Each row has a name. After each piece below comes the name of the row it's from, unless a question asks for something else. Each question is about the rows just above it. Places in a row count from 1.

Dule: [ 36 -57  15  -7  23  72   6  95  -2   5  -1  11 -13   3  24 -10  71  -6]
sopaf: [ 16  12  25  54  17  59  21  24 -15 -13  -8   5 -13  -1  24  12  58   4]
nonol: [-65  58 -40  39  15  62 -13 -36  -1 -13  -5  24 -10   4  13   4 -86 -12]
povek: [-24 -40 -56   7   1 -60   3 -76   9  11  16  -6 -12  14   4 -10 -19  -6]
vasuv: [ 37 -74 105  11  16 -33  24  -6 101  24  17 -42 -12 -20   4  13  27  -3]
zavu: [ -9 -25  78 -41  14 -34 -19 -50  53 -31   5  -1  14  15   2  21 -50   0]
zeko: [ 76  -6 -18  29   0 -51   8  39 -79 -42   5 -34   2  -5  -1 -15 -11  -4]
[ -6 101  24  17 -42 -12 -20   4  13  27  -3] | vasuv
tags:
[3] -> k_338
[-5] -> k_634
[15] -> k_712
[4] -> k_224
[58] -> k_950
[-13] -> k_705
[5] -> k_381
Look up the entry of nonol at place 14 in the table: | k_224

Zudi: [-18  18 -17 -18  18   3   3 -23 -10  30 -10  -3  40 -16   8   4 -26 -11
  18  23  12 -19 -58  29   9   4 -16 -10 -22 -14 -24 -13  10 -25 -13 -14
 -16 -26 -21 -10  -5 -29 -14]
vasi: [-22  16 -11   4  12  -2  12   5   8  27 -25  12  13 -21  18  11 -28  53
 -39 -28  25  -7  27  40  13   8 -24  25  -7  27  25 -22  25  -9  27  15
  20  30  14  33  20  18 -17]
navis: [-13   3  10 -13   4 -21 -11  18   8   9  12   4 -58 -16  -5 -23   3  30
 -17 -16 -18  23 -10 -14  29  40 -10 -29 -10  18 -22 -10 -17 -19 -14 -24
  18  -3 -26 -26 -16 -25 -14]
fuv: [  3 -23   7  15   8  31   9  -8  -8   0  -1   5  30  16  17   5  -6 -31
  -7   9   4 -11   6  20  -4 -11  -6   4  -4   5   6  10  -1  28   1  -8
 -14 -24  13  15 -21   6  -4]
veson: [-20  10  51  16   5  -5 -21   3 -16 -20  38  13 -24  11  -3   2   9  31
  32 -11 -21  19  -3  -7   6  -9  19 -20  16  42 -15  -5 -13  -2   7  11
 -38 -10   5  28 -21  29  29]
seke: [-16  26 -14  -7  -3 -11 -20   3  -5   0   5  -1 -61  -9  14   8   4   4
  27  -6 -16  25  -6 -11  -8 -25  21 -25  10 -20 -20  -7  -9 -12   6  33
 -43   9  -7 -12  -5   7  33]
Lom: [-16  26 -14  -7  -3 -11 -20   3 -21 -16  -6  -4 -11  -9  14   8   4   4
  27  -6 -16  25  -7 -11  -8 -25  21 -25  10 -20 -20 -11  -9 -12   6  33
 -43   9  -7 -12  -5   7  33]
Put [-14 -29  -5 -10 -21 -26 -16 -14 -13 -25  10 -13 -24 -14 -22 -10 -16   4
   9  29 -58 -19  12  23  18 -11 -26   4   8 -16  40  -3 -10  30 -10 -23
   3   3  18 -18 -17  18 -18] back in order: which row is it? | Zudi
Table of tags by key:
[-21] -> k_995
[-15] -> k_654
[25] -> k_362
[-22] -> k_659
[21] -> k_601
[-18] -> k_443
[10] -> k_235
[-16] -> k_288
The tag of Lom, keyed by place 21: | k_288
Which row holds [-20   3 -21 -16]? | Lom
[ 0 -1  5] | fuv
Which row holds these entries in another order? [-58 -29 -26 -26 -25 -24 -23 -22 -21 -19 -18 -17 -17 -16 -16 -16 -14 -14
 -14 -13 -13 -11 -10 -10 -10 -10  -5  -3   3   3   4   4   8   9  10  12
  18  18  18  23  29  30  40] | navis

nul: [-35  19 -28   0  22   6   2  -4   2   3  -9   8  -7]
Kas: [ -4  34  25   3  37  31  15  12   7 -22   2 -39  23]
Zivi: [-33 -46  -4  -5  -3   4 -13 -14 -49  10  27  32 -29]
Num: [-13  25 -28 -15   4  26 -11 -19   0   9   9  14 -43]
sebep: [  0  35 -20  26  -7 -25  -5  -1  45  -4 -22  12  19]
Kuz: [ 31  12  23   7  37  15  -5   3  25  34   2 -22 -39]
kamu: [ 11   9 -51 -25   7  14  -1 -27  -8  28  -9   8  -6]
Sab: [ 16   2  35  10   2 -18  19  24  16  -8  -7 -12  29]
pavon: [-29  -3 -23  23  43  25  13  12   4   9 -22  -8  33]
dok: [-17   2  -5 -26  -1  11 -29 -15   4 -20 -17 -24 -17]
tuge: [ -5 -14 -17  -1 -20   4 -24   2  11 -17 -29 -26 -17]
[ 23  -4  34  25   3  37  31  15  12   7 -22   2 -39] is which row reordered? | Kas
Put [-17 -26 -29 -17  11   2 -24   4 -20  -1 -17 -14  -5] back in order: which row is it? | tuge
Table of tags by key:
[-22] -> k_517
[2] -> k_662
[7] -> k_745
[45] -> k_6
The tag of Kas, keyed by place 9: | k_745

